Below are the code and all the weights of a small trained network. Each question names an input and a class and asks about switching units off, where a switched-off unit gives its printed mean instead of its output.

import numpy as np


def w(rows, s, z=0):
    codes = np.array(rows[::2]) - 128.0
    scale = np.full(codes.shape[1], s)
    scale[-1] = z or s
    return codes * scale


def f(y):
    return np.maximum(y, 0)


def log_softmax(a):
    a = a - a.max(-1, keepdims=True)
    return a - np.log(np.exp(a).sum(-1, keepdims=True))


def net(x, mask):
    res = np.array(x, float).reshape(1, 6) / 4 @ E
    y = f(res @ A[0][:, :-1].T + A[0][:, -1])
    res = res + np.where(mask, y, B[0][:, -1]) @ B[0][:, :-1]
    return log_softmax(res[-1] @ U[:, :-1].T + U[:, -1])


A, B = {}, {}
E = w([
[137,156,127,109,139,109,124,147,121,84,135,149],'x0',
[149,85,134,112,106,105,126,173,123,125,173,134],'x1',
[185,126,242,89,87,255,167,157,119,135,86,115],'x2',
[236,91,170,184,217,117,140,105,59,165,211,72],'x3',
[147,142,92,122,69,148,44,27,34,112,101,181],'x4',
[59,5,125,169,230,202,130,75,110,113,169,218],'x5',
],0.0089)
A[0] = w([
[177,246,144,124,37,46,131,138,87,166,114,2,81],'n0',
[135,109,143,150,221,158,83,85,87,117,118,54,78],'n1',
[53,87,101,23,71,154,120,101,153,215,89,187,133],'n2',
[104,136,11,131,120,41,118,70,120,124,138,84,32],'n3',
[88,138,148,100,112,186,198,80,81,232,140,96,65],'n4',
[137,155,212,89,99,172,177,143,65,84,72,129,10],'n5',
[253,146,135,166,200,113,118,115,51,176,172,76,40],'n6',
[180,111,59,113,44,147,36,37,16,81,104,153,86],'n7',
[147,126,165,34,100,194,170,149,98,86,163,130,3],'n8',
],0.0073,0.0043)
B[0] = w([
[202,76,154,183,173,178,175,99,80,71,155,194,250],'n0',
[186,106,124,131,107,90,95,186,172,48,107,200,166],'n1',
[158,78,124,132,82,151,55,130,166,42,103,147,205],'n2',
[65,166,196,72,110,176,71,69,118,216,183,121,196],'n3',
[155,175,184,125,128,2,117,74,79,141,215,107,155],'n4',
[83,186,128,152,160,179,55,100,98,191,220,39,179],'n5',
[113,201,83,120,35,190,55,156,221,53,119,118,205],'n6',
[110,109,40,98,169,95,238,92,167,105,100,42,237],'n7',
[96,216,112,175,138,126,111,39,132,172,193,94,164],'n8',
],0.0085,0.013)
U = w([
[139,57,146,189,195,187,132,101,58,98,158,235,117],'0',
[139,177,126,84,64,149,43,182,171,87,90,125,76],'1',
[113,126,156,109,164,122,115,132,137,100,153,99,232],'2',
[75,180,122,132,151,119,38,102,102,215,214,96,1],'3',
[137,126,120,108,163,154,132,140,166,135,142,114,181],'4',
[108,106,96,120,165,119,245,183,202,150,116,2,91],'5',
],0.0086,0.0057)

Each question gives the input, the list of numbers given to net, and the class t.
The units are the neurons (one row each of A and B). Each row of codes is followed by its name. A weight is (code - 128) times the scale printed after its matrix; where a second scale follows, it is the last column's (A, B and U).
mask holds one flag per neuron, in row order. A switched-off neuron (its flag False) gives its mean, the last column of its row in B, instead of its output. The means were averaged over made-up inputs and are rounded, as every weight is.
A unit's drop is (log p(t) with every unit on - log p(t) with that unit switched off) / (log p(t) with every unit on - log p(t) with every unit switched off).
The circuit of an input: a set's keep is (log p(t) with only the set's units on - log p(t) with every unit switched off) / (log p(t) with every unit on - log p(t) with every unit switched off). Starting from all 9 units, units are removed one at a time, each time the one whose removal leaves the highest keep (on an exact tie, the one counted first), for as long as the keep stays at least 0.8.
units of the circuit, in order: the units of the circuit, biggest drop first
unit that matters most: the unit with the biggest drop
top k neurons: the k neurons with the biggest drops, biggest first
drop when u is switched off: that unit's drop, to one decimal
input [2,6,-5,1,8,3], class 5: units of the circuit, in order	(n7)
input [-7,-1,-3,-3,4,5], class 2: top 2 neurons	(n0 n7)
input [1,0,-5,5,-1,2], class 1: units of the circuit, in order	(n6 n0 n1)
input [-1,7,3,-3,4,-3], class 4: units of the circuit, in order	(n6 n7)
input [7,-1,-2,-5,7,5], class 2: top 2 neurons	(n7 n0)
input [-5,-7,-5,5,4,3], class 4: top 4 neurons	(n1 n7 n5 n0)
input [-2,5,2,8,2,6], class 1: top 2 neurons	(n6 n0)
input [-3,2,7,4,-1,-5], class 3: units of the circuit, in order	(n5 n8)
input [-3,-2,-7,0,-5,-4], class 3: top 3 neurons	(n3 n7 n2)
input [1,4,-8,0,-5,4], class 3: top 3 neurons	(n0 n7 n3)
input [2,-1,0,7,6,2], class 1: top 2 neurons	(n6 n1)
input [0,2,-8,5,8,-8], class 0: top 2 neurons	(n0 n5)
input [4,7,-1,8,-5,-1], class 1: top 2 neurons	(n6 n7)
input [0,8,-1,4,2,5], class 4: unit that matters most	n0
input [4,2,6,2,-2,4], class 3: top 2 neurons	(n0 n8)
input [-8,0,-6,-2,5,-6], class 2: top 4 neurons	(n7 n0 n3 n5)
input [-6,3,-7,6,-1,3], class 3: top 3 neurons	(n0 n3 n2)
input [5,5,7,-6,1,0], class 3: units of the circuit, in order	(n5 n8)
input [4,7,7,3,2,-6], class 3: top 2 neurons	(n5 n8)
input [2,-2,8,2,8,-6], class 3: units of the circuit, in order	(n5)
input [1,-2,7,3,-2,6], class 3: units of the circuit, in order	(n0 n8)
input [3,-4,-3,-4,0,3], class 1: drop when n7 is switched off	0.6
input [-1,4,8,-4,-7,4], class 3: drop when n0 is switched off	0.2
input [0,4,-5,-1,7,1], class 5: drop when n7 is switched off	1.0
